Input:
[[130 128 136 137 126 135 136 122 135]
 [136 133 130 131 127 133 130 124 130]
 [127 132 130 129 141 115 129 142 131]
 [134 134 126 126 135 124 126 135 127]
 [153 149 124 123 130 124 124 125 125]
 [130 127 127 127 131 134 126 132 127]
 [154 147 123 122 128 128 122 123 124]
 [138 134 129 129 128 132 129 126 129]
 [114 122 130 130 144 118 130 149 132]
 [135 134 127 126 133 126 127 132 128]
 [123 126 130 130 137 125 130 139 130]]
Output: 132

Input:
[[127 103 152 129 140 143 116 121 136 127 127 115]
 [135 125 131 140 141 113 129 142 113 114 138 143]
 [125 116 138 123 115 118 146 140 110 138 129 149]
 [130 116 128 133 127 133 154 131 116 138 112 126]
 [127 133 146 125 119 121 122 119 144 148 132 131]
 [131 130 143 117 117 118 121 121 125 147 127 129]
 [120 118 107 123 128 119 120 129 140 139 137 134]
 [130 120 123 137 143 123 113 130 139 114 155 137]
 [129 146 137 128 130 135 126 119 131 118 125 116]]
Output: 134

Input:
[[124 123 115 118 119 112 115 133 125 111 139 112 145 124 146]
 [135 132 137 111 121 119 108 116 109 127 148 129 127 111 127]
 [128 129 114 136 127 126 139 140 140 119 120 118 140 135 140]
 [135 135 123 130 117 109 130 126 114 115 124 116 142 122 142]
 [116 116 123 111 129 132 110 132 141 129 154 127 130 127 131]
 [117 118 118 118 127 129 119 139 146 124 139 122 135 132 135]
 [134 135 143 124 129 128 124 118 114 134 131 136 115 123 116]
 [137 136 124 133 114 111 136 128 115 112 120 116 140 124 141]]
Output: 135

Input:
[[124 139 135 121 134 122 120 150 133 151 153]
 [131 132 139 140 138 142 134 132 119 121 115]
 [117 123 134 134 133 124 117 136 116 134 134]
 [129 135 125 120 127 124 113 131 105 131 127]
 [115 116 139 125 136 127 114 137 116 134 136]
 [117 121 143 138 139 131 128 141 131 136 139]
 [132 124 129 139 128 138 137 117 122 112 107]
 [130 139 131 138 131 129 134 133 134 130 127]]
Output: 139

Input:
[[128 127 127 128 127 128 127 132 130 128 129 128 129 126 125 126]
 [124 128 130 116 130 129 137 136 125 125 120 150 136 134 128 121]
 [134 131 125 134 120 128 133 133 133 125 129 136 126 128 128 129]
 [122 107 105 131 127 123 133 140 138 128 131 125 136 125 107 131]
 [119 127 131 128 132 135 121 124 139 132 124 131 125 141 129 123]
 [130 136 114 132 127 132 129 138 122 127 123 130 117 118 129 140]
 [130 129 121 126 114 134 116 118 129 129 131 121 124 121 131 121]
 [131 129 125 129 127 130 129 131 129 129 129 128 126 125 126 126]
 [129 129 128 127 128 128 130 130 130 129 131 127 129 130 128 128]]
Output: 121

Input:
[[125 137 131 128 134 127 146 126 145 144 121 120 115 141 137 144]
 [141 149 140 149 136 131 145 127 154 134 134 121 120 136 138 151]
 [123 129 134 105 147 140 132 137 127 123 105 107 126 147 131 125]
 [139 132 136 131 137 139 121 136 125 109 128 122 138 129 126 124]
 [146 135 141 136 142 145 118 141 124 101 132 122 145 129 126 123]]
Output: 125
---
[[129 129 130 128]
 [129 119 144 155]
 [120 130 132 137]] out 120

[[124 121 130 131 137 136 136]
 [131 133 135 134 121 119 123]
 [125 142 125 116 133 103 111]] out 125

[[127 132 126 111 140 152 147]
 [114 130 124 122 123 128 144]
 [119 124 133 135 125 114 128]] out 119

[[121 131 116 114 119 133 106]
 [119 135 120 112 127 135 112]
 [132 137 116 118 138 141 102]] out 132

[[128 130 129 124 126 128 137]
 [131 139 130 115 120 108 143]
 [117 139 104 119 152 140 139]] out 117

[[102 151 149 118 132 116]
 [103 133 149 106 122 116]
 [ 98 117 141 103 131 114]] out 98

[[125 117 117 112 133 158]
 [127 121 118 109 145 121]
 [119 126 136 132 123 131]] out 119
---
[[133 141 113 127 133 124 125]
 [133  98 116 145 105 132 101]
 [146 107 107 150 115 130 130]] out 146

[[134 130 110 125 113 123 116]
 [128 117 139 137 151 145 112]
 [129 140 108 138 117 119 109]] out 129

[[124 126 130 129 132 126 130]
 [ 99 122 116 145 142 121 120]
 [130 126 128 133 131 123 130]] out 130

[[116 140 139 103 128 131 104]
 [139 139 145 126 139 132 138]
 [137 136 140 143 144 136 128]] out 137

[[117 128 138 120]
 [119 150 139 146]
 [144 104 109 113]] out 144

[[142 108 146 146 119 147 130]
 [120 129 124 146 108 153 136]
 [ 99 130 102 136 102 156 112]] out 99

[[137 127 128 131 128 138]
 [129 132 130 131 128 131]
 [115 126 123 128 127 150]] out 115

[[119 123 120 123 104 136 131]
 [140 136 101 124 102 114 118]
 [124 140 123 130 122 129 133]] out 124

[[134 133 130 140 136 137]
 [128 117 109 116 123 117]
 [125 126 105 129 128 119]] out 125
---
array([[147, 133, 124, 128, 120, 136, 121],
       [131, 106, 105, 103, 118, 111, 126]]) result: 147, 103

array([111, 103, 106, 117, 110, 123]) result: 123, 103

array([[133, 143, 142, 136, 123, 149, 108],
       [141, 127, 147, 116, 121, 104, 141]]) result: 149, 104

array([125, 130, 101, 138, 117, 105, 111]) result: 138, 101

array([[115, 110, 121, 131, 150],
       [138, 137, 134, 135, 136],
       [113, 103, 114, 126, 145]]) result: 150, 103

array([139, 121, 142, 106, 147, 114, 136]) result: 147, 106

array([112, 127, 105, 121]) result: 127, 105
---
[[120 125 126 134 133 142 138]
 [130 123 131 158 126 135 128]] -> 125

[[135 133 120 137 134 149 144]
 [123 137 124 126 121 119 118]] -> 133

[[154 139 143 121 148]
 [142 156 122 118 105]] -> 139

[[109 102 157 102]
 [102 130 113 130]] -> 102

[[127 113 103 116 141]
 [152 137 129 106 117]] -> 113

[[129 120 145 100 115 152 104]
 [126 109 142 107 114 145 100]] -> 120

[[123 133 128 145 142 132 114]
 [152 126 120 112 109 129 141]] -> 133

[[134 136 118 104 123 131 134]
 [145 134 115 113 121 135 137]] -> 136

[[133 127 113 107 129 138]
 [114 141 132 142 126 127]] -> 127

[[126 153 122 136]
 [147 144 108 143]] -> 153
---
[[121 127 151 101]
 [125 130 135 123]
 [123 130 135 121]] => 121, 121

[132 119 105 113 118 115 123] => 132, 123

[131 153 138 147] => 131, 147

[111 152 153 121] => 111, 121

[143 129 151 136 136] => 143, 136

[132 150 101 150 125 135] => 132, 135

[119 124 131 125 156 107] => 119, 107
